[-5.0, 11.8, -5.7, -2.6, -0.6, -7.9, -1.3, 6.6, -3.9, -9.8, 4.8, 14.3, 37.0, 27.8, -17.1, 13.6, -0.9, -5.3, 4.7, -7.5, -1.4, -4.1, 1.7, -7.9, -3.9, -9.7, -9.1, -8.3, -2.9, 3.6, -7.6, 29.9, -6.5, -8.7, 2.4, -6.7, -8.2, -13.8, -4.2, -31.2, -2.8, -13.3, 5.7, -29.5] | <30>
[-3.1, 16.5, -4.1, -26.5, -14.2, 5.4, -8.6, 12.9, 1.0, -5.7, 0.3, 0.0, -20.0, 11.0, 3.8, 4.4, -1.7, -3.6, 4.5, 7.6, -0.3, -9.1, -3.1, 0.5, -6.9, -1.1, -5.9, -4.3, 4.9, -0.9, 11.0, 15.7, -5.9, -9.1, -1.5, 0.1, 3.9, -2.2, 6.8, -10.4, 4.8, 2.0, 11.4, -23.5] | <32>
[-2.8, 12.1, -6.8, -27.1, -20.2, -3.1, -3.3, 17.9, -8.1, -8.8, 4.9, -5.3, 14.9, 19.9, -21.3, -0.8, 10.1, -0.6, 0.3, 17.1, -7.0, -11.6, -11.8, -11.2, 2.3, 0.4, 1.2, 9.7, 4.8, -2.3, 9.5, 27.3, -4.2, -2.4, -2.4, -19.2, -1.7, -13.0, 1.5, -21.9, -0.3, -6.4, 8.9, -30.9] | <32>
[-0.5, 8.8, -0.6, -40.7, -13.8, 22.6, -6.1, 12.3, -4.8, -16.2, 1.2, -9.8, 28.7, 20.9, -12.8, 1.2, 5.3, 4.7, 9.9, 8.2, -3.2, -10.9, -9.1, -0.7, -0.4, -2.8, -5.6, -3.3, -8.3, -11.3, 6.3, 15.2, -4.9, -6.1, -2.9, -8.0, -3.5, -5.3, 5.8, -37.0, -2.6, -10.0, 6.3, -39.9] | <32>
[-5.0, 28.8, -8.7, 10.2, 2.7, -10.4, -8.4, 3.6, -2.4, -9.6, -6.3, 8.9, -6.2, 17.5, -5.4, 12.7, 13.9, -1.5, -4.0, 5.4, -7.4, 9.3, -8.6, -4.5, -13.9, -14.1, -8.5, -10.9, 1.3, 1.5, -5.1, 8.8, -2.7, -4.6, 0.2, 2.2, -4.3, -8.0, -1.0, -18.8, 7.0, -5.6, -5.2, -20.1] | <30>
[-5.8, 57.1, -8.6, -6.0, -12.5, -1.4, -30.9, 21.3, -3.0, 7.1, -8.7, -8.8, -77.0, 6.7, 13.9, -43.8, 25.2, 1.9, -9.5, 39.4, -25.1, 2.2, -24.7, -5.3, -13.0, 8.1, 3.9, 6.4, 2.6, -1.9, 26.3, -18.8, 9.4, 6.0, 3.8, 8.7, 15.8, -4.5, 25.2, -1.0, 16.8, 20.2, -2.0, -13.5] | <32>
[-4.3, 22.2, -0.2, -21.2, -8.5, 17.9, -13.5, 10.0, -1.3, -2.5, -7.4, -7.5, -43.0, 12.9, -10.9, -14.2, 10.4, -0.8, -6.5, 18.7, -4.0, -7.4, -12.9, -0.7, -17.1, 5.2, -2.1, -7.6, -7.3, -4.4, 17.8, 5.5, 3.9, -3.1, -2.2, -2.1, 4.5, -5.7, 13.5, -22.3, 10.4, 2.8, -0.1, -8.9] | <32>
[1.7, 7.1, -1.6, -4.0, -1.2, -8.3, -14.4, 4.0, 2.8, 2.8, 4.2, 16.4, -7.4, 16.1, 1.3, 15.6, 2.6, -6.9, 0.1, 3.4, -5.4, 1.1, 3.2, -9.3, -2.8, -3.3, 0.0, -9.0, -0.8, 5.1, -10.3, 17.8, -7.9, -3.8, -4.6, -6.0, -4.8, -16.6, 3.4, -31.4, -5.2, -6.1, 10.8, -27.5] | <30>
[-4.9, 21.2, -8.1, 5.4, -3.4, -9.0, -7.5, 1.2, -1.5, -2.3, -3.0, 12.5, 10.9, 15.1, -14.5, 20.9, -3.0, -3.9, -3.2, 4.7, -10.1, 7.7, -17.0, -5.5, -5.8, -2.0, -7.4, -6.1, 0.3, 8.1, -9.1, 14.9, -3.9, -8.6, -0.3, 0.3, -12.7, -11.0, 1.5, -23.4, -0.3, -3.5, 29.7, -21.8] | <30>
[-3.8, 40.7, -21.2, 13.9, 0.6, -17.9, -16.6, -2.7, -2.7, 1.3, -6.5, 7.7, -39.2, 19.5, -5.6, 0.7, 7.9, -6.0, -9.3, 18.0, -15.4, 10.9, -16.2, -7.3, -11.4, 0.5, -2.5, 15.8, 5.4, 12.1, 1.2, -7.6, 1.6, -1.0, -0.4, -0.6, 5.0, -12.5, 17.3, -23.1, 2.8, 12.3, -10.9, -13.9] | <30>
